Below is a small trained network, with its code and all its weights. Each question gives an input and a target symbol and asks what happens when units are switched off, that is, made to give their printed mean instead of their output.

import numpy as np


def w(rows, s, z=0):
    codes = np.array(rows[::2]) - 128.0
    scale = np.full(codes.shape[1], s)
    scale[-1] = z or s
    return codes * scale


def norm(h):
    return h / np.sqrt((h * h).mean(-1, keepdims=True) + 1e-5)


def f(y):
    return y / 2 * (1 + np.tanh(0.7978845608 * (y + 0.044715 * y**3)))


def softmax(a):
    e = np.exp(a - a.max(-1, keepdims=True))
    return e / e.sum(-1, keepdims=True)


def log_softmax(a):
    a = a - a.max(-1, keepdims=True)
    return a - np.log(np.exp(a).sum(-1, keepdims=True))


def net(x, mask):
    ids = ['ΓΨαηλτω'.index(c) for c in x.split()]
    T = len(ids)
    res = E[ids] + P[:T]
    u = 0
    for l in range(2):
        r = norm(res)
        for j in range(2):
            rows = slice(3 * j, 3 * j + 3)
            q, k, v = (r @ M[l][rows].T for M in (Q, K, V))
            z = softmax(np.where(np.tri(T) > 0, q @ k.T / 3**0.5, -1e9)) @ v
            o = O[l][rows]
            res = res + np.where(mask[u + j], z, o[:, -1]) @ o[:, :-1]
        u += 2
        y = f(norm(res) @ A[l][:, :-1].T + A[l][:, -1])
        res = res + np.where(mask[u : u + 12], y, B[l][:, -1]) @ B[l][:, :-1]
        u += 12
    return log_softmax(norm(res)[-1] @ U[:, :-1].T + U[:, -1])


Q, K, V, O, A, B = {}, {}, {}, {}, {}, {}
E = w([
[114,82,72,137,164,200],'Γ',
[114,102,144,198,244,133],'Ψ',
[162,97,65,96,226,170],'α',
[80,190,105,253,77,132],'η',
[86,94,118,165,67,77],'λ',
[177,69,179,150,139,216],'τ',
[42,152,139,146,154,190],'ω',
],0.015)
P = w([
[176,121,250,86,57,133],'0',
[142,53,135,142,111,129],'1',
[116,59,139,138,108,133],'2',
[110,68,128,129,117,126],'3',
[105,83,128,107,127,122],'4',
[99,95,123,106,131,115],'5',
[95,104,122,94,141,107],'6',
[91,114,118,85,150,97],'7',
[87,122,109,80,152,88],'8',
[73,127,106,68,153,87],'9',
[66,138,101,63,163,84],'10',
],0.013)
Q[0] = w([
[119,153,103,116,146,156],'0.h0',
[162,173,82,112,93,163],'0.h0',
[95,112,70,144,164,141],'0.h0',
[110,85,147,162,92,123],'0.h1',
[177,178,180,19,79,115],'0.h1',
[252,156,180,127,57,69],'0.h1',
],0.015)
K[0] = w([
[126,152,159,159,142,215],'0.h0',
[104,182,38,215,140,102],'0.h0',
[133,220,218,91,72,81],'0.h0',
[56,87,165,85,155,200],'0.h1',
[237,48,130,209,178,225],'0.h1',
[236,34,203,189,37,254],'0.h1',
],0.0085)
V[0] = w([
[254,76,186,145,93,23],'0.h0',
[151,165,152,43,130,122],'0.h0',
[71,32,96,101,161,131],'0.h0',
[181,112,131,139,18,84],'0.h1',
[249,128,128,141,160,132],'0.h1',
[192,170,156,224,156,176],'0.h1',
],0.0098)
O[0] = w([
[144,132,89,133,11,164,142],'0.h0',
[49,195,167,153,51,43,97],'0.h0',
[110,121,254,204,115,181,122],'0.h0',
[186,184,159,148,169,14,57],'0.h1',
[58,74,192,65,150,83,2],'0.h1',
[50,218,140,92,175,124,112],'0.h1',
],0.0093,0.0084)
A[0] = w([
[156,116,176,105,107,120,124],'0.n0',
[150,129,141,98,194,63,227],'0.n1',
[96,158,53,121,184,101,97],'0.n2',
[83,92,189,97,151,166,85],'0.n3',
[188,136,135,69,178,161,90],'0.n4',
[134,91,119,3,124,92,3],'0.n5',
[171,127,49,101,129,169,119],'0.n6',
[105,181,104,123,175,141,90],'0.n7',
[106,154,77,199,106,108,129],'0.n8',
[149,96,33,55,134,118,103],'0.n9',
[162,104,132,67,119,137,45],'0.n10',
[50,154,75,152,108,58,101],'0.n11',
],0.014,0.0044)
B[0] = w([
[134,105,117,195,121,182,128],'0.n0',
[72,113,118,112,10,154,133],'0.n1',
[126,121,110,159,157,148,181],'0.n2',
[125,171,89,127,123,144,172],'0.n3',
[121,98,180,173,88,99,140],'0.n4',
[68,69,134,74,142,113,130],'0.n5',
[114,153,68,201,126,117,254],'0.n6',
[124,128,128,141,181,132,155],'0.n7',
[96,66,143,126,109,146,207],'0.n8',
[101,139,203,144,115,144,206],'0.n9',
[154,119,131,158,98,115,125],'0.n10',
[87,105,139,168,167,119,141],'0.n11',
],0.013,0.0097)
Q[1] = w([
[118,79,111,81,138,198],'1.h0',
[155,167,82,103,169,109],'1.h0',
[57,145,92,157,125,113],'1.h0',
[137,42,101,250,166,170],'1.h1',
[98,156,127,75,86,102],'1.h1',
[122,125,176,143,148,89],'1.h1',
],0.012)
K[1] = w([
[67,151,128,105,95,181],'1.h0',
[69,125,83,174,99,87],'1.h0',
[193,95,89,126,137,189],'1.h0',
[135,247,203,93,12,83],'1.h1',
[203,57,101,198,183,216],'1.h1',
[82,189,134,171,186,108],'1.h1',
],0.011)
V[1] = w([
[62,149,66,147,139,53],'1.h0',
[144,246,106,104,112,124],'1.h0',
[143,107,205,110,189,188],'1.h0',
[199,136,147,165,105,141],'1.h1',
[89,92,245,84,112,157],'1.h1',
[60,96,39,167,63,133],'1.h1',
],0.013)
O[1] = w([
[46,129,63,146,133,106,107],'1.h0',
[81,191,107,177,76,174,78],'1.h0',
[179,139,164,159,242,189,117],'1.h0',
[224,170,179,129,107,82,165],'1.h1',
[151,2,127,139,118,78,113],'1.h1',
[144,162,132,14,179,168,255],'1.h1',
],0.011,0.0086)
A[1] = w([
[219,182,91,135,60,113,95],'1.n0',
[111,114,115,166,106,150,75],'1.n1',
[150,204,186,51,206,108,50],'1.n2',
[131,99,119,98,82,127,34],'1.n3',
[123,206,57,80,155,52,189],'1.n4',
[93,91,249,126,121,81,73],'1.n5',
[191,153,206,117,163,149,1],'1.n6',
[68,217,137,74,168,199,121],'1.n7',
[169,103,148,136,145,200,142],'1.n8',
[125,216,140,242,38,132,122],'1.n9',
[117,189,134,171,110,159,105],'1.n10',
[94,44,152,182,158,78,75],'1.n11',
],0.012,0.003)
B[1] = w([
[104,24,181,98,129,210,158],'1.n0',
[190,97,144,111,78,145,154],'1.n1',
[107,165,195,87,118,83,146],'1.n2',
[157,95,46,77,154,157,122],'1.n3',
[121,94,205,120,104,2,163],'1.n4',
[174,192,218,144,122,86,129],'1.n5',
[49,91,82,131,82,65,179],'1.n6',
[213,151,71,74,84,88,237],'1.n7',
[120,138,191,152,197,152,254],'1.n8',
[68,55,171,190,147,108,172],'1.n9',
[87,105,122,115,133,154,162],'1.n10',
[96,160,170,125,96,76,168],'1.n11',
],0.0095,0.0085)
U = w([
[206,178,216,122,187,168,100],'Γ',
[146,129,19,190,132,215,72],'Ψ',
[69,46,103,39,203,120,95],'α',
[91,209,99,48,112,129,112],'η',
[41,172,253,82,38,165,255],'λ',
[240,125,107,139,44,34,65],'τ',
[12,197,144,186,183,51,125],'ω',
],0.006,0.0042)

Each question gives the input, a string of symbols that net reads in full, and the target symbol t.
The units are the heads (3 rows each of Q, K, V and O) and the neurons (one row each of A and B). Each row of codes is followed by its name. A weight is (code - 128) times the scale printed after its matrix; where a second scale follows, it is the last column's (O, A, B and U).
mask holds one flag per unit, layer by layer, with each layer's heads first. A switched-off unit (its flag False) gives its mean, the last column of its rows in O or B, instead of its output. The means were averaged over made-up inputs and are rounded, as every weight is.
A unit's drop is (log p(t) with every unit on - log p(t) with that unit switched off) / (log p(t) with every unit on - log p(t) with every unit switched off).
The circuit of an input: a set's keep is (log p(t) with only the set's units on - log p(t) with every unit switched off) / (log p(t) with every unit on - log p(t) with every unit switched off). Starting from the 12 units with the biggest drops (on a tie, the unit counted first), units are removed one at a time, each time the one whose removal leaves the highest keep (on an exact tie, the one counted first), for as long as the keep stays at least 0.8.
units of the circuit, in order: the units of the circuit, biggest drop first
unit that matters most: the unit with the biggest drop
top k neurons: the k neurons with the biggest drops, biggest first
top k neurons in layer l: the k neurons of layer l with the biggest drops, biggest first
which heads matter: for each layer, one digit per head in row order, 1 if its drop is at least 0.15 and else 0, layers parted by /
input ω η Γ λ Γ α, target λ: which heads matter	01 / 00
input α Γ η, target α: units of the circuit, in order	[0.n5 0.h1 0.n8 1.h0]
input α η α, target ω: units of the circuit, in order	[0.h1 0.h0]
input Γ Ψ η Γ η α Γ, target Γ: unit that matters most	0.n0
input ω η Γ η η Ψ α Ψ α, target ω: which heads matter	10 / 01
input α Γ Γ Γ Γ η, target α: top 3 neurons in layer 0	[0.n5 0.n9 0.n0]
input α Γ Γ, target α: which heads matter	01 / 01
input ω Ψ Ψ Ψ, target ω: top 2 neurons	[1.n11 0.n8]
input ω Γ Γ η α Ψ, target ω: which heads matter	11 / 01
input τ Ψ Ψ ω Γ Γ λ Ψ, target τ: which heads matter	01 / 01
input Γ λ Γ ω Ψ η τ α, target Γ: which heads matter	10 / 10
input Γ ω η Γ Ψ α Γ ω Γ Γ α, target Γ: which heads matter	10 / 00
input τ Γ λ, target τ: which heads matter	01 / 01
input Ψ Γ Γ Γ α λ Ψ, target τ: units of the circuit, in order	[0.h1]
input η Γ η Ψ ω Γ Γ α Ψ Γ Ψ, target η: top 2 neurons	[1.n7 0.n9]
input η Γ Γ ω, target η: units of the circuit, in order	[0.h0 1.h1]
input Γ Γ Γ η η, target Γ: units of the circuit, in order	[0.h0 1.h0]
input λ η Ψ η α, target λ: top 2 neurons	[0.n9 1.n0]
input λ η τ η Ψ Ψ, target λ: units of the circuit, in order	[0.h0 0.h1 1.h1]
input λ ω Γ τ Γ Γ α Γ Ψ, target λ: units of the circuit, in order	[0.h0 0.h1]
input Ψ η η α Γ τ η ω ω, target Ψ: top 2 neurons	[0.n6 0.n3]
input Γ τ Γ Γ η α ω λ Γ ω, target Γ: top 3 neurons in layer 0	[0.n0 0.n6 0.n3]
input η Γ η Ψ Γ, target η: top 2 neurons in layer 0	[0.n9 0.n1]
input λ ω Γ η ω Γ Γ, target λ: units of the circuit, in order	[0.n9]
input Ψ Ψ Γ η Ψ Ψ Ψ ω Ψ, target Ψ: top 2 neurons in layer 0	[0.n3 0.n6]
input η Γ Γ Γ Γ Ψ η η Γ, target η: top 4 neurons in layer 0	[0.n1 0.n9 0.n8 0.n11]
input Γ Γ Γ τ λ, target Γ: unit that matters most	0.h0
input ω Γ η Γ Γ, target ω: which heads matter	00 / 00
input η λ η Ψ Γ Γ ω, target η: top 2 neurons in layer 0	[0.n1 0.n9]
